[-47 -90 -85 -41] -> -41
[-72  -8 -15  19 -23] -> -23
[-73 -37 -16 -65] -> -65
[ 10 -42  66 -60  42 -93] -> -93
[ 62  88 -13 -32] -> -32
[-29  80  12  -2] -> -2
[ 16  -5 -78   0  61 -16] -> -16
---
-0.13	-0.10	0.15	0.11	0.09	-0.15
-0.13	0.07	0.04	0.04	0.07	0.12
-0.08	-0.14	0.14	-0.10	-0.06	0.16
→ -0.15, -0.08

-0.05	-0.06	0.00	-0.02	-0.02	-0.16	-0.16
0.07	-0.11	0.05	-0.15	0.18	-0.03	-0.11
→ -0.16, 0.07

0.145	-0.136	0.050	-0.049
0.043	0.001	0.025	0.006
-0.093	-0.058	-0.174	-0.221
→ -0.049, -0.093

-0.09	0.04	0.16	-0.12
0.00	0.06	-0.07	0.11
→ -0.12, 0.00

-0.18	0.17	0.20	-0.03
-0.19	0.18	0.20	-0.02
→ -0.03, -0.19

-0.136	1.039	-0.483	-1.794	0.280	1.720	-0.668 → -0.668, -0.136

-64.5	-129.6	-151.7	-185.1	-109.6
5.1	3.2	180.1	-66.4	-122.0
→ -109.6, 5.1

-0.788	0.957	-1.192	1.039 → 1.039, -0.788

0.54	1.05	-1.13	-0.56 → -0.56, 0.54
---
array([ 26, 232, 195,  88, 190, 188]) Out: 232

array([[-10, -14, -39,   1,   1],
       [ 36, -19, -40,  27, -10],
       [  7,  31, -40,  10,   9]]) Out: -14

array([[-677, -101, -350, -405],
       [  61,  519,   83,  108],
       [-196,  248, -106, -197]]) Out: -101

array([ 90, 849, 642, 556]) Out: 849

array([[7888, 7528, 8380, 2589, 3401, 2073, 4449],
       [6065, 2976, 5164, 3000, 1371, 4046, 2098],
       [4417, 2860, 8784, 5003, 3090, 4879, 4916]]) Out: 7528

array([5008, 9593, 9117, 2318, 4633, 9476]) Out: 9593

array([1, 2, 3, 7, 5, 0, 6]) Out: 2

array([699, 502, 387,  68, 949]) Out: 502
---
[209 244  89  26 177 148] result: 148

[-13 -21   1 -43  26] result: -13

[ 55 212  95  90  17 220] result: 90

[[-507 -319 -291 -374 -855  350  639]
 [-444 -200 -286 -439 -914  478  611]] result: -507

[[4409 6931 3670 8538 6367 5350 3237]
 [6961 6297 6620 4906 4246 5849 4456]] result: 4246

[-12  12  28  29 -31  43] result: 12
---
28	17	-44	13	9	-63
-14	-43	-13	38	1	-29
-87	-25	-74	81	-15	-79
-> 81

-7	46	28	-37	5
60	-69	41	-63	61
21	2	-8	28	16
-> -8

76	80	-34	23	50
71	75	-26	21	47
-8	-8	43	10	0
-> 43

8	2	34	0	11	-17
-92	3	82	0	-12	3
-64	4	74	0	0	-8
-> 0

50	-48	-5	-13	-24
-20	-27	-26	-45	-86
27	-37	-16	27	43
-> -16

5	-6	-13	15	84
24	19	0	1	-7
-31	-4	-18	14	-72
-> -18

-30	18	-39	39	-21
-17	-18	-34	-66	-19
-87	81	-15	-11	8
-> -15

-10	-1	12	3	45
-15	37	54	38	-74
-5	29	55	65	-62
-> 55
---
[[-0.2, -0.3, -0.3, -0.1, 2.2, -0.6],
 [0.4, 0.7, 0.5, 0.8, -1.9, 0.7]]	0.8

[[1.455, 0.701, -0.522, -2.214, -1.039, -0.088],
 [-2.044, -1.752, -0.868, 0.244, -0.957, -1.231],
 [-1.619, 0.154, -0.770, -0.749, -1.646, 1.449]]	0.244

[[-0.021, 0.143, -0.130, 0.000, -0.124, 0.189],
 [-0.012, -0.019, -0.101, -0.102, -0.030, 0.064],
 [0.016, -0.151, 0.038, 0.133, 0.106, -0.143]]	-0.102

[[-24.2, -75.8, 11.0, 97.0],
 [44.9, 156.3, 123.9, 53.5],
 [-80.5, -114.4, -6.9, 14.9]]	156.3

[[3.4, 9.6, 2.2, -14.3, 3.5],
 [5.2, -9.3, 12.3, -9.5, 0.2],
 [-22.4, 7.4, 5.6, -17.7, -12.2]]	12.3

[[0.165, -0.166, -0.051, -0.050],
 [-0.184, -0.052, 0.009, 0.014],
 [-0.113, 0.114, 0.059, -0.021]]	-0.052
---
array([-10, -21, -24, -32,  11, -67, -37]) | -21

array([[ 83, -87,  86, -84],
       [ 70, -74,  74, -76],
       [ -7,   8,  -8,   5]]) | 8

array([[ 0,  0,  0, -1],
       [64, 13, 20, 86],
       [-1,  0,  1, -2]]) | 0

array([  2,   2,  21,  48, -77,  59]) | 2

array([-17,  -7, -34,  79,  61,  75]) | -7

array([[ 53, -36,  15, -18],
       [ -4,   6,  84,  18],
       [ 26, -66, -44, -36]]) | -66

array([[-49,  -2,  14,  11],
       [-68,   7, -11, -17],
       [ -5,   6, -44, -46]]) | 6
